After every row comes roughly how far along a hidden order it lies, from 0 to 12.
(in the rows, 128 means zero)
[137 136 143 122 135 139 129 125 110 146 121 123 133 132 134 125 120 117
 122 126  80 109 137 134 187 124 134 115 124 136 135 136 127 130 132 142
 106 125 124 122 117 116 130 132 140 124 124 127 127 146 107 147 128 126
 125 155 127 137 127 122 119 122 123 131 115 105 133 122 127 120 132 137
 115 133 122 113 160 123 134 121 126 123 142 133 120 119 133 123 115 121
 130 131 129 129 121 130 127 117 138 121 143 137 120 119 124 146 146 132
 131 131 123 138 135 115 111 110 147 133 126 140 124 148 122 118 122 124
 127 121 119 130 132 125 138 126 115 117 139 112 132 121] : 6
[139 132 141 120 135 133 112 117 106 142 121 127 132 148 119 125 126 137
 116  89 145 127 121 139  99 122  57 134 149 122 155 130 138 116 137 144
 128 123 130 131 127 122 137 169 164  84 119 120 125 108 149 156 157 113
 125 166 154 144 133 124 108 135 122 129 154 154 127 114 158 128 111  64
 109 190 141 108 118 140 122 107 137 144 116 111 123 125 108 121 122 136
 123 135 105 138 111 128 143 251 137 143 147 138 120 103 127 131  95  99
 161 132 113 134 132 128 145 117 135 125 137 100 135 114 129 134 125 102
 121 144 150 144 118 117 139 111 152 127 164 104 133 108] : 4
[125 136 155 110 146 143 124 115  96 139 119 117 126 128 136 114 116 131
 118  96 109 121 129 145 161 135  83 130 136 149 148 134 128 119 141 149
 129 121 127 126 115 122 129 166 152  83 125 125 126 135 118 147 156 114
 122 178 142 155 130 118 108 120 119 126 152 112 128 119 141 122 113  89
 104 174 127  96 145 151 138 118 124 139 145 124 124 115 120 115  99 129
 124 137 114 151 115 122 148 230 131 126 152 141 117 102 125 174 122 113
 153 133 111 145 135  89 135 107 136 128 139 111 126 133 134 133 117 105
 123 117 147 141 120 116 142 118 137 113 179  99 127 109] : 4
[141 124 149 123 140 148 110 118 109 137 107 123 136 147 118 117 119 136
 106  88  93 110 131 145 129 101  93 115 152 129 159 125 138 112 163 159
 123 122 122 134 130 116 143 175 168  99 118 120 130 111 132 150 160 127
 126 191 156 152 139 126 105 135 119 127 155 150 122 115 157 123 120  47
 111 184 132 105 129 124 126 105 135 145 101 125 127 123 136 118 124 133
 142 138 107 160 120 131 123 221 151 175 146 132 119 115 123 169 101  97
 166 136 124 108 138 131 145 111 154 114 132  95 126 124 123 129 126 104
 105 131 130 152 134 122 158 115 125 125 150 108 141 113] : 3
[111 144 110 140 112  96 134 141 113 166 160 150 115 115 123 133 126 109
 150 174 205 147 121 121 137 145 108 152 101 103 107 150 125 138  87  81
 100 136 139 123 110 130 114  66 101 133 119 122 118 145 138 122  77 129
 131  69 105  95 117 133 139 125 133 140 103 104 149 117 111 135 139 198
 133 105 153 146 146 138 131 149 134 108 173 105 122 137 102 140 144 124
 102 121 138  86 116 135 131  70 104  87 122 137 129 118 137  32 142 142
  98 121 135 172 132 146  91 144  75 148 121 178 137 136 125 101 139 146
 152 151 162 100 125 130  94 141 126 123 109 152 122 126] : 10
[ 93 129 123 109 126 120 114 117 100 161 132 122 117 133 114 136 139 156
 129  83 255 138 113 129  18 162  43 154 142 124  92 134 138 115 120  70
 154 133 134 129 139 139 131 171 152  63 116 134 122  95 174 159 123 107
 128 130 140 129 124 125 123 140 126 130 146 157 129 122 149 130 123  38
 106 198 166 107  97 164 119 117 139 142 129 110 118 135  64 130 113 142
 108 128 120 118  91 123 152 255 118  66 142 145 113  87 143  76  93 115
 158 131  91 180 113 140 144 139  94 135 142 120 142 104 160 149 121 106
 146 133 192 144 102 112 139  93 154 143 227 124 120 104] : 5
[106 143 103 133 107  94 137 139 117 147 170 146 121 113 118 139 129 111
 153 177 255 156 110 125 137 156  95 160 100 112 100 149 120 145  80  75
 111 134 142 123 105 141 110  66  88 130 125 120 119 153 154 119  79 121
 135  52  98  95 113 130 147 120 135 133 100 112 146 122 110 140 124 204
 137  95 150 144 136 139 129 157 126 105 168 100 123 137 105 135 130 129
 102 117 135  68 123 131 136  88  94  67 120 134 131 127 136  32 143 145
  92 116 126 174 130 158  96 150  71 156 126 174 133 127 124 106 137 148
 158 155 153 101 115 134  99 137 138 124 133 151 120 123] : 12
[172 142 163 122 134 160 143 118 131 118  99 117 139 126 154 114 123 104
 119 174   1 110 141 126 243  95 188 113 122 144 183 106 114 132 140 193
  81 118 123 116 110 111 119  94 118 168 137 131 133 163  50 135 149 145
 120 155 129 131 130 119 117 102 129 130 100  65 119 123 127 114 129 204
 128 102  79 103 145 109 153 131 129 115 149 150 139 105 154 115 121 108
 145 127 136 150 150 132 115   1 143 178 136 125 142 144 105 218 170 133
 109 124 136  93 144  76 100  84 171 120 122 102 112 157  98 115 120 138
 103 104  86 133 154 142 133 149 103 106  95 117 126 133] : 5
[165 125 173 124 158 174 118 122 132 139  79 113 138 130 150 118 122 118
  96  85   1  93 161 130 157  66 142  87 154 131 147 110 131 100 189 190
 131 125 115 131 134  98 142 179 182 125 125 149 136 118  91 139 178 152
 107 208 165 171 138 128  96 134 127 124 159 111 124 127 149 110 147  72
 112 183  96 122 136 103 151  91 144 146 118 162 131 111 141 122 149 115
 139 141 125 221 137 125 102  70 157 241 148 131 117 114 114 252 121 121
 170 141 145  69 131  75 141 103 191 101 117  86 133 137 117 141 119 107
 102  90  91 156 157 122 168 121 105 121 120 102 129 132] : 0
[164 125 162 125 143 168 123 122 136 129  86 112 139 135 139 116 124 121
 100 109   1 101 149 130 140  79 170  90 147 121 169 106 129 114 170 183
 116 120 117 129 133 104 139 158 161 140 128 138 138 128  90 138 174 149
 116 191 153 153 136 126 106 126 128 123 138 113 117 123 146 113 138 114
 121 168  97 117 126 100 144 107 140 138 114 153 137 111 155 117 133 121
 152 137 124 191 139 130 101  65 157 211 138 125 131 133 112 236 131 115
 155 135 134  65 134  98 132  95 180  95 124  85 125 140 110 132 122 112
 104 100  87 148 155 135 159 127 108 123 121 108 134 128] : 2
[155 135 154 127 141 146 132 117 107 137 107 128 144 132 136 116 112 121
 104 125  24 101 140 133 222 106 148 110 133 160 187 129 133 125 149 169
  97 117 122 127 126 108 133 131 146 142 125 118 127 133  83 170 148 139
 125 183 135 145 136 124 114 117 120 140 117 105 127 127 129 117 132 105
 114 144 106 104 166 120 133 111 126 129 139 132 131 119 167 119 116 118
 157 136 126 148 129 135 133  81 148 150 145 134 125 125 112 193 147 110
 137 134 131 113 147  92 115  93 171 125 129 119 119 153 111 106 124 126
 112 116  94 134 151 128 135 129 107 110 134 113 141 117] : 5
[ 80 125 106 116 131 104 117 116  99 156 153 128 119 134 114 143 138 154
 141  90 255 143 115 128  54 187  50 159 128 148  59 149 139 123 106  63
 156 141 133 129 144 142 133 162 141  67 118 128 119  97 182 155  90 108
 135 121 121 127 121 129 136 145 116 137 143 162 135 131 128 132 128  56
 107 159 165 119 129 166 107 125 129 136 128 113 116 146  76 142 113 144
 104 127 129 101  92 125 164 255 118  40 141 146 108  97 148  49  97 126
 140 134  98 199 111 156 144 152  78 142 141 162 142 116 169 146 122 118
 158 142 182 138  89 106 115  93 152 148 217 132 119 110] : 6
[175 140 158 137 125 160 135 128 128 139 105 133 150 132 152 108 116  89
 110 180   1 100 146 126 249  70 195 100 126 122 196 117 123 129 145 192
  63 118 124 125 115 100 126  83 131 175 128 118 132 153  64 135 143 160
 122 153 134 129 135 128 121 110 131 136  97  85 127 116 126 114 138 179
 135 120  93 129 148  93 155 122 138 113 139 138 137 109 164 119 144 107
 159 132 130 151 147 144 104   1 154 216 133 124 137 144 105 195 161 117
 123 126 154  86 153 102  94  89 174 111 117 110 121 163  89  88 131 137
 101 120  71 125 169 144 132 149  94 108  63 122 138 135] : 5
[165 130 143 136 121 151 125 126 127 141 109 128 144 147 117 107 122 110
 112 135   1  99 137 127 206  96 179 109 134 121 173 120 134 131 142 158
  89 123 121 126 128 109 132 103 134 162 120 118 129 137 107 142 135 144
 129 150 131 124 134 128 115 125 124 137  98 118 124 117 129 119 140 152
 124 137 113 127 139  99 130 120 140 118 119 131 136 120 167 123 137 117
 150 126 128 133 138 144 102  28 153 175 133 125 133 142 113 179 143 115
 126 129 136 114 141 138 103 100 167 112 118 120 124 154 105 100 131 133
 103 131  92 127 156 141 142 136 105 124  90 125 143 134] : 6
[ 87 134 107 120 127  79 139 121  84 139 172 138 115 113 120 149 120 144
 144 132 255 147 114 145 202 212  76 172 100 165  67 176 136 142  88  75
 139 135 136 125 118 150 120 120 102  86 126  95 118 140 146 122  74 103
 139  98  98 134 118 122 145 119 116 140 117 121 139 132 109 139 107 134
 114  92 157 113 175 173 109 146  92 118 177 110 119 143 113 131  73 140
 123 131 134  79  89 128 191 255  99   1 140 148 109 107 147  32 135 131
 106 128  98 224 135 128 122 153  76 176 156 220 131 132 152 115 123 130
 171 148 178 109  88 107  86 115 148 123 222 128 126 103] : 12
[141 136 139 131 123 126 135 136 126 159 136 131 138 130 135 119 121 109
 132 160  91 114 137 123 189 118 170 114 117 134 126 134 127 138 122 112
  89 133 123 121 120 114 124  90 118 154 122 134 125 152 100 152 107 138
 129 141 115 117 123 124 128 118 121 136  97  99 138 124 107 117 153 161
 126 123 125 130 172 114 145 134 135 106 150 139 130 122 146 132 133 115
 122 123 139 108 127 133 105  21 135 118 133 132 122 129 124 128 162 149
 114 128 133 144 129 135  89 109 131 129 112 155 123 162 116 107 126 140
 130 124 106 121 141 134 131 134 101 120 129 131 132 129] : 7
[ 98 132 128 124 134 118 118 132 108 136 143 127 118 138 126 137 129 124
 142 107 175 141 129 134 131 151 129 135 126 118 100 147 134 130 121 130
 131 134 128 122 119 125 126 156 141  98 121 128 125 130 142 142 104 112
 126 139 129 141 126 122 121 138 114 126 142 133 141 119 131 128 117  93
 106 140 148 133 151 139 124 125 126 129 132 120 124 127 106 133 131 133
  99 128 124 125 108 124 128 218 127  94 142 141 111 111 136  99 113 132
 132 133 124 164 126 140 130 133 121 140 131 139 138 134 137 133 124 115
 148 134 155 123 110 118 130 119 136 125 133 101 120 123] : 6
[114 139 132 123 122 119 122 141 107 185 135 133 125 121 128 134 126 108
 137 144 166 134 133 137 115 147 106 129 119  97  78 149 127 129 105  95
 111 136 130 120 108 120 122 108 125 108 116 130 126 156 126 140  97 127
 122 110 120 121 113 122 120 126 121 128 104 110 140 104 118 127 137 141
 115 144 149 131 145 130 147 131 138 114 163 122 126 120  92 130 130 124
 101 127 133 117 108 130 112 148 118  83 142 140 117 103 138  95 139 150
 131 125 115 177 130 141  94 136 111 140 127 154 137 149 132 118 128 119
 140 132 158 122 118 127 133 126 114 119 161 125 122 116] : 7
[118 137 150 105 150 143 116 104 102 114 108 118 129 147 135 130 132 148
 126  65 180 124 114 131  97 135  43 144 155 158 167 113 132 111 149 157
 138 121 130 129 137 130 135 176 163  65 126 131 122  89 142 181 167 106
 129 173 157 146 137 120 107 128 120 130 157 143 122 127 164 127 105  27
 105 197 141  90 107 157 118 107 136 155 114 112 119 124  95 123 110 136
 122 130 106 139 117 118 164 255 141 146 151 142 120  93 120 154  88  95
 162 133 107 141 124 106 161 103 127 125 141  83 128 102 148 151 114  99
 112 128 154 146 120 112 138 105 159 128 194 104 124 104] : 2
